Below are the code and all the weights of a small trained network. Each question names an input and a class and asks about switching units off, where a switched-off unit gives its printed mean instead of its output.

import numpy as np


def w(rows, s, z=0):
    codes = np.array(rows[::2]) - 128.0
    scale = np.full(codes.shape[1], s)
    scale[-1] = z or s
    return codes * scale


def f(y):
    return y / 2 * (1 + np.tanh(0.7978845608 * (y + 0.044715 * y**3)))


def log_softmax(a):
    a = a - a.max(-1, keepdims=True)
    return a - np.log(np.exp(a).sum(-1, keepdims=True))


def net(x, mask):
    res = np.array(x, float).reshape(1, 3) / 4 @ E
    y = f(res @ A[0][:, :-1].T + A[0][:, -1])
    res = res + np.where(mask, y, B[0][:, -1]) @ B[0][:, :-1]
    return log_softmax(res[-1] @ U[:, :-1].T + U[:, -1])


A, B = {}, {}
E = w([
[242,71,195,131,107,43,144],'x0',
[94,173,151,156,130,86,246],'x1',
[114,67,69,15,197,125,184],'x2',
],0.011)
A[0] = w([
[183,51,170,134,99,88,129,96],'N0',
[213,98,126,95,74,70,157,102],'N1',
[117,136,115,85,135,106,141,227],'N2',
[188,102,156,134,131,93,142,181],'N3',
[136,197,126,206,74,98,97,99],'N4',
[150,100,102,86,115,126,17,109],'N5',
[166,49,98,116,111,183,33,96],'N6',
[155,96,91,139,150,136,33,105],'N7',
[127,29,98,30,191,139,101,127],'N8',
[46,151,76,114,169,182,130,95],'N9',
[134,182,146,144,103,130,242,89],'N10',
[42,225,66,108,130,200,129,123],'N11',
[160,204,169,221,68,133,104,147],'N12',
[44,148,181,157,162,69,197,97],'N13',
[88,193,129,113,67,75,217,121],'N14',
[120,201,222,179,107,154,109,136],'N15',
[105,100,90,77,217,73,205,125],'N16',
[125,160,170,211,92,121,84,96],'N17',
[119,88,107,94,110,183,6,133],'N18',
[125,144,190,156,96,150,31,125],'N19',
[102,196,118,168,141,76,255,131],'N20',
[201,93,171,104,151,49,81,116],'N21',
[99,218,24,110,129,148,75,99],'N22',
[44,170,109,155,137,200,116,110],'N23',
[200,106,188,140,112,75,157,113],'N24',
[120,167,172,194,76,120,88,113],'N25',
[124,67,135,36,171,129,180,121],'N26',
[134,87,41,59,199,86,178,91],'N27',
[136,122,98,157,109,114,154,252],'N28',
[164,50,170,92,102,55,164,107],'N29',
],0.0089,0.015)
B[0] = w([
[99,164,133,255,201,76,110,171],'N0',
[88,184,116,212,186,79,94,175],'N1',
[104,137,142,78,57,175,84,234],'N2',
[67,191,122,121,93,110,63,205],'N3',
[114,54,60,187,133,207,180,170],'N4',
[202,136,211,109,148,119,208,179],'N5',
[225,131,241,123,187,117,251,183],'N6',
[182,136,172,109,152,106,204,166],'N7',
[171,97,73,128,85,186,167,223],'N8',
[81,181,115,237,152,87,100,180],'N9',
[201,96,200,138,201,100,229,164],'N10',
[74,211,145,195,144,69,75,206],'N11',
[108,80,85,132,61,200,129,211],'N12',
[180,126,219,99,203,117,250,167],'N13',
[216,132,191,85,144,101,195,179],'N14',
[107,89,66,117,81,180,155,186],'N15',
[141,81,76,151,66,191,152,213],'N16',
[123,72,61,180,100,152,168,170],'N17',
[172,141,215,109,113,118,185,203],'N18',
[167,83,101,98,81,140,173,181],'N19',
[204,127,218,79,122,129,192,206],'N20',
[76,192,130,191,123,58,127,188],'N21',
[94,209,122,192,161,76,165,171],'N22',
[69,192,135,209,191,77,70,177],'N23',
[69,189,130,196,181,91,92,186],'N24',
[138,77,49,177,73,205,161,175],'N25',
[124,91,35,181,38,185,151,203],'N26',
[119,61,39,189,110,184,190,201],'N27',
[107,144,158,22,38,164,14,255],'N28',
[73,174,123,227,153,83,99,184],'N29',
],0.0085,0.014)
U = w([
[120,91,43,136,111,163,150,107],'0',
[62,201,139,172,155,66,91,94],'1',
[188,141,222,94,143,110,181,141],'2',
[90,149,147,12,88,144,8,254],'3',
[144,117,131,112,191,118,131,100],'4',
[122,119,127,100,160,107,121,88],'5',
[115,130,130,106,161,96,127,99],'6',
],0.017,0.0076)

Each question gives the input, the list of numbers given to net, and the class t.
The units are the neurons (one row each of A and B). Each row of codes is followed by its name. A weight is (code - 128) times the scale printed after its matrix; where a second scale follows, it is the last column's (A, B and U).
mask holds one flag per neuron, in row order. A switched-off neuron (its flag False) gives its mean, the last column of its row in B, instead of its output. The means were averaged over made-up inputs and are rounded, as every weight is.
A unit's drop is (log p(t) with every unit on - log p(t) with that unit switched off) / (log p(t) with every unit on - log p(t) with every unit switched off).
most important unit: the unit with the biggest drop
k most important neurons: the k neurons with the biggest drops, biggest first
drop when u is switched off: that unit's drop, to one decimal
input [6,6,7], class 0: most important neuron	(N16)
input [-7,-7,-1], class 1: 4 most important neurons	(N11; N23; N9; N22)
input [-7,-8,-7], class 2: 4 most important neurons	(N18; N6; N5; N7)
input [-2,8,-7], class 2: 2 most important neurons	(N20; N13)
input [7,-1,7], class 0: 3 most important neurons	(N26; N8; N27)
input [7,8,8], class 0: 2 most important neurons	(N26; N27)
input [-5,-6,1], class 2: 3 most important neurons	(N18; N6; N5)
input [8,6,8], class 0: 3 most important neurons	(N16; N26; N27)
input [-8,-8,2], class 1: 4 most important neurons	(N11; N9; N23; N22)
input [-6,-8,4], class 2: 2 most important neurons	(N6; N18)
input [7,5,8], class 0: drop when N16 is switched off	0.5
input [0,7,-5], class 2: drop when N20 is switched off	0.3
input [-7,6,-8], class 0: drop when N12 is switched off	0.1
input [6,7,-7], class 0: most important unit	N12
